Here is a tiny trained network, its code and every weight. The questions are about switching its units off for an input and a class, where a switched-off unit gives its printed mean instead of its output.

import numpy as np


def w(rows, s, z=0):
    codes = np.array(rows[::2]) - 128.0
    scale = np.full(codes.shape[1], s)
    scale[-1] = z or s
    return codes * scale


def f(y):
    return y / 2 * (1 + np.tanh(0.7978845608 * (y + 0.044715 * y**3)))


def log_softmax(a):
    a = a - a.max(-1, keepdims=True)
    return a - np.log(np.exp(a).sum(-1, keepdims=True))


def net(x, mask):
    res = np.array(x, float).reshape(1, 5) / 4 @ E
    y = f(res @ A[0][:, :-1].T + A[0][:, -1])
    res = res + np.where(mask, y, B[0][:, -1]) @ B[0][:, :-1]
    return log_softmax(res[-1] @ U[:, :-1].T + U[:, -1])


A, B = {}, {}
E = w([
[145,151,98,133,1,106,47],'x0',
[90,35,95,18,81,222,110],'x1',
[179,38,43,181,101,46,139],'x2',
[99,151,120,137,71,127,180],'x3',
[102,131,76,198,132,168,110],'x4',
],0.0077)
A[0] = w([
[96,132,90,240,139,191,125,202],'N1',
[147,173,123,201,155,65,147,42],'N2',
[27,223,159,124,38,169,180,201],'N3',
[141,97,131,177,104,114,100,34],'N4',
[199,145,25,102,133,91,171,28],'N5',
[130,233,154,168,157,46,149,35],'N6',
[125,137,181,116,71,95,70,4],'N7',
[184,57,118,172,113,113,145,180],'N8',
[90,100,94,97,211,133,202,128],'N9',
[93,209,210,137,116,167,153,34],'N10',
[140,66,102,179,99,85,201,130],'N11',
[153,237,176,206,143,87,117,95],'N12',
[125,95,151,143,214,127,177,56],'N13',
[147,105,110,180,111,119,146,167],'N14',
[166,179,142,142,79,149,14,46],'N15',
[133,60,85,134,136,21,123,67],'N16',
[138,123,155,172,115,176,255,148],'N17',
[146,151,145,85,56,53,76,102],'N18',
[120,143,151,160,51,109,93,79],'N19',
[112,121,184,141,172,127,195,136],'N20',
[201,155,173,51,120,55,146,128],'N21',
[165,212,121,115,89,153,75,80],'N22',
[90,200,239,150,129,175,49,73],'N23',
],0.0089,0.0032)
B[0] = w([
[178,91,138,132,168,88,51,207],'N1',
[79,121,134,55,18,194,123,208],'N2',
[160,73,207,142,186,87,64,255],'N3',
[131,188,96,93,139,143,192,144],'N4',
[94,152,175,132,180,199,181,163],'N5',
[77,28,67,23,22,141,118,233],'N6',
[149,125,40,158,60,133,171,149],'N7',
[123,78,254,101,181,153,137,202],'N8',
[119,147,8,183,25,65,56,216],'N9',
[117,153,204,188,169,165,195,202],'N10',
[176,64,202,156,230,177,151,216],'N11',
[50,86,147,37,85,149,87,253],'N12',
[196,192,27,110,112,70,180,182],'N13',
[202,58,164,131,150,110,152,177],'N14',
[147,169,85,178,96,53,161,187],'N15',
[121,104,167,220,145,249,228,202],'N16',
[165,120,89,196,107,33,63,190],'N17',
[131,219,66,168,183,97,111,201],'N18',
[168,169,97,210,91,47,128,180],'N19',
[165,168,61,170,149,69,113,193],'N20',
[176,65,200,60,104,77,128,180],'N21',
[152,172,98,131,129,92,184,170],'N22',
[143,177,218,183,173,200,208,221],'N23',
],0.0059,0.0065)
U = w([
[120,126,252,151,179,165,184,70],'0',
[189,209,28,150,92,2,144,63],'1',
[142,87,211,90,136,54,25,254],'2',
[13,49,149,5,51,168,55,15],'3',
],0.0076,0.0034)

Each question gives the input, the list of numbers given to net, and the class t.
The units are the neurons (one row each of A and B). Each row of codes is followed by its name. A weight is (code - 128) times the scale printed after its matrix; where a second scale follows, it is the last column's (A, B and U).
mask holds one flag per neuron, in row order. A switched-off neuron (its flag False) gives its mean, the last column of its row in B, instead of its output. The means were averaged over made-up inputs and are rounded, as every weight is.
A unit's drop is (log p(t) with every unit on - log p(t) with that unit switched off) / (log p(t) with every unit on - log p(t) with every unit switched off).
The circuit of an input: a set's keep is (log p(t) with only the set's units on - log p(t) with every unit switched off) / (log p(t) with every unit on - log p(t) with every unit switched off). Starting from the 12 units with the biggest drops (on a tie, the unit counted first), units are removed one at a time, each time the one whose removal leaves the highest keep (on an exact tie, the one counted first), for as long as the keep stays at least 0.8.
units of the circuit, in order: the units of the circuit, biggest drop first
k most important neurons: the k neurons with the biggest drops, biggest first
drop when u is switched off: that unit's drop, to one decimal
input [-8,-1,6,4,-2], class 1: 4 most important neurons	[N9; N13; N17; N20]
input [1,5,7,-2,1], class 0: most important neuron	[N16]
input [-6,2,-6,7,4], class 2: units of the circuit, in order	[N3; N17]
input [8,6,4,-7,-6], class 1: units of the circuit, in order	[N18; N15]
input [-8,-2,6,-8,8], class 1: 3 most important neurons	[N13; N9; N3]
input [-3,-5,-1,-1,-5], class 3: units of the circuit, in order	[N6; N12; N2]
input [-3,6,7,6,-3], class 0: units of the circuit, in order	[N11; N16]
input [0,5,-4,5,-4], class 2: 2 most important neurons	[N3; N6]
input [7,-5,-8,1,-2], class 0: 2 most important neurons	[N23; N10]
input [-3,-6,-6,8,0], class 2: 2 most important neurons	[N3; N17]
input [-7,4,6,-3,-6], class 1: 2 most important neurons	[N9; N13]
input [-7,-4,2,4,-8], class 1: 2 most important neurons	[N13; N20]
input [4,-8,-7,2,6], class 3: 3 most important neurons	[N6; N12; N2]
input [-5,0,7,-4,3], class 0: units of the circuit, in order	[N16]
input [-4,-5,3,0,-7], class 3: 2 most important neurons	[N6; N2]
input [-6,-6,-1,-2,7], class 1: 2 most important neurons	[N13; N20]
input [4,-6,5,0,4], class 3: drop when N6 is switched off	0.2
input [0,7,8,-6,-4], class 0: drop when N16 is switched off	0.3
input [8,-3,-4,4,-3], class 1: drop when N18 is switched off	0.1
